Here is a tiny trained network, its code and every weight. The questions are about switching its units off for an input and a class, where a switched-off unit gives its printed mean instead of its output.

import numpy as np


def w(rows, s, z=0):
    codes = np.array(rows[::2]) - 128.0
    scale = np.full(codes.shape[1], s)
    scale[-1] = z or s
    return codes * scale


def f(y):
    return np.maximum(y, 0)


def log_softmax(a):
    a = a - a.max(-1, keepdims=True)
    return a - np.log(np.exp(a).sum(-1, keepdims=True))


def net(x, mask):
    res = np.array(x, float).reshape(1, 7) / 4 @ E
    y = f(res @ A[0][:, :-1].T + A[0][:, -1])
    res = res + np.where(mask, y, B[0][:, -1]) @ B[0][:, :-1]
    return log_softmax(res[-1] @ U[:, :-1].T + U[:, -1])


A, B = {}, {}
E = w([
[192,201,80,190,170,185,155,138],'x0',
[113,59,224,147,191,198,150,177],'x1',
[38,200,91,69,157,148,174,150],'x2',
[120,136,138,141,123,130,125,123],'x3',
[170,152,190,48,49,198,132,104],'x4',
[123,96,110,169,80,107,254,139],'x5',
[132,134,121,121,122,121,118,164],'x6',
],0.011)
A[0] = w([
[128,159,144,126,160,142,49,127,68],'neuron 0',
[33,74,171,85,87,70,104,121,153],'neuron 1',
[126,165,127,86,186,140,23,99,110],'neuron 2',
[131,143,105,97,163,140,95,129,99],'neuron 3',
[112,73,197,132,207,219,147,187,128],'neuron 4',
[130,145,166,131,140,175,145,127,82],'neuron 5',
[150,198,52,110,65,70,97,68,113],'neuron 6',
[240,72,144,188,96,99,77,118,29],'neuron 7',
[93,109,85,201,254,60,113,145,56],'neuron 8',
[114,118,103,95,128,143,192,138,84],'neuron 9',
[130,122,116,172,53,107,241,151,86],'neuron 10',
[14,218,106,66,175,166,171,132,2],'neuron 11',
[196,176,181,46,51,234,151,117,16],'neuron 12',
[162,166,108,152,147,164,121,143,151],'neuron 13',
[212,217,95,177,188,202,174,141,56],'neuron 14',
],0.014,0.002)
B[0] = w([
[128,71,155,154,144,144,186,122,184],'neuron 0',
[104,98,109,27,146,153,91,109,217],'neuron 1',
[149,67,169,146,173,156,206,162,212],'neuron 2',
[116,119,138,155,157,156,157,114,161],'neuron 3',
[102,250,107,122,124,85,198,116,248],'neuron 4',
[133,142,100,126,117,103,124,159,165],'neuron 5',
[92,233,101,119,111,78,191,141,230],'neuron 6',
[161,199,177,154,144,185,38,108,217],'neuron 7',
[139,72,60,169,41,79,103,154,233],'neuron 8',
[143,127,152,157,150,155,124,130,165],'neuron 9',
[140,61,175,158,189,157,198,146,218],'neuron 10',
[187,176,183,173,126,166,33,101,222],'neuron 11',
[128,59,54,189,67,70,98,148,241],'neuron 12',
[109,111,140,86,150,124,124,102,177],'neuron 13',
[91,94,137,13,141,148,90,108,237],'neuron 14',
],0.02,0.019)
U = w([
[168,102,56,149,94,83,117,152,26],'0',
[131,230,98,108,149,87,195,131,252],'1',
[211,184,148,151,152,159,78,109,25],'2',
[121,109,99,10,159,135,117,110,236],'3',
[175,99,143,150,191,144,210,155,78],'4',
],0.012,0.002)

Each question gives the input, the list of numbers given to net, and the class t.
The units are the neurons (one row each of A and B). Each row of codes is followed by its name. A weight is (code - 128) times the scale printed after its matrix; where a second scale follows, it is the last column's (A, B and U).
mask holds one flag per neuron, in row order. A switched-off neuron (its flag False) gives its mean, the last column of its row in B, instead of its output. The means were averaged over made-up inputs and are rounded, as every weight is.
A unit's drop is (log p(t) with every unit on - log p(t) with that unit switched off) / (log p(t) with every unit on - log p(t) with every unit switched off).
The circuit of an input: a set's keep is (log p(t) with only the set's units on - log p(t) with every unit switched off) / (log p(t) with every unit on - log p(t) with every unit switched off). Starting from the 12 units with the biggest drops (on a tie, the unit counted first), units are removed one at a time, each time the one whose removal leaves the highest keep (on an exact tie, the one counted first), for as long as the keep stays at least 0.8.
units of the circuit, in order: the units of the circuit, biggest drop first
top k neurons: the k neurons with the biggest drops, biggest first
drop of u: that unit's drop, to one decimal
input [-3,2,8,-1,-5,-6,-5], class 2: top neuron => [neuron 11]
input [-8,1,7,5,-1,6,2], class 3: top 2 neurons => [neuron 1; neuron 7]
input [4,8,1,-1,7,6,-1], class 1: top 2 neurons => [neuron 4; neuron 8]
input [6,-3,-6,7,5,5,5], class 2: top 2 neurons => [neuron 7; neuron 1]
input [7,-2,-6,2,0,-2,-5], class 3: top 2 neurons => [neuron 14; neuron 11]
input [4,-2,-6,6,-4,-3,0], class 2: top 2 neurons => [neuron 7; neuron 12]
input [0,-2,4,8,-4,-1,-3], class 0: top 3 neurons => [neuron 7; neuron 8; neuron 4]
input [6,-5,-5,-3,-2,0,2], class 3: top 4 neurons => [neuron 14; neuron 4; neuron 11; neuron 13]
input [5,8,6,4,7,7,-7], class 1: top 3 neurons => [neuron 4; neuron 8; neuron 2]
input [3,-5,5,5,-2,6,7], class 4: top 3 neurons => [neuron 10; neuron 4; neuron 7]
input [-7,4,-8,-6,6,3,5], class 2: top 2 neurons => [neuron 7; neuron 14]
input [1,0,-3,-2,2,4,3], class 4: top 3 neurons => [neuron 11; neuron 10; neuron 8]
input [7,-8,-3,-7,-4,-8,-2], class 1: top 3 neurons => [neuron 6; neuron 10; neuron 1]
input [-8,-6,-3,4,2,5,-6], class 3: top 2 neurons => [neuron 1; neuron 4]
input [7,-8,-6,4,-1,7,-7], class 1: units of the circuit, in order => [neuron 6]
input [-8,8,7,-5,-7,-5,7], class 1: drop of neuron 14 => 1.9
input [-7,4,7,-1,6,-4,0], class 2: drop of neuron 11 => 2.7
input [3,0,8,-2,-4,-1,4], class 2: drop of neuron 0 => 0.0
input [3,-7,-4,-2,-6,7,-3], class 1: drop of neuron 3 => 0.1
input [-1,-4,2,5,-8,-2,5], class 0: units of the circuit, in order => [neuron 8]
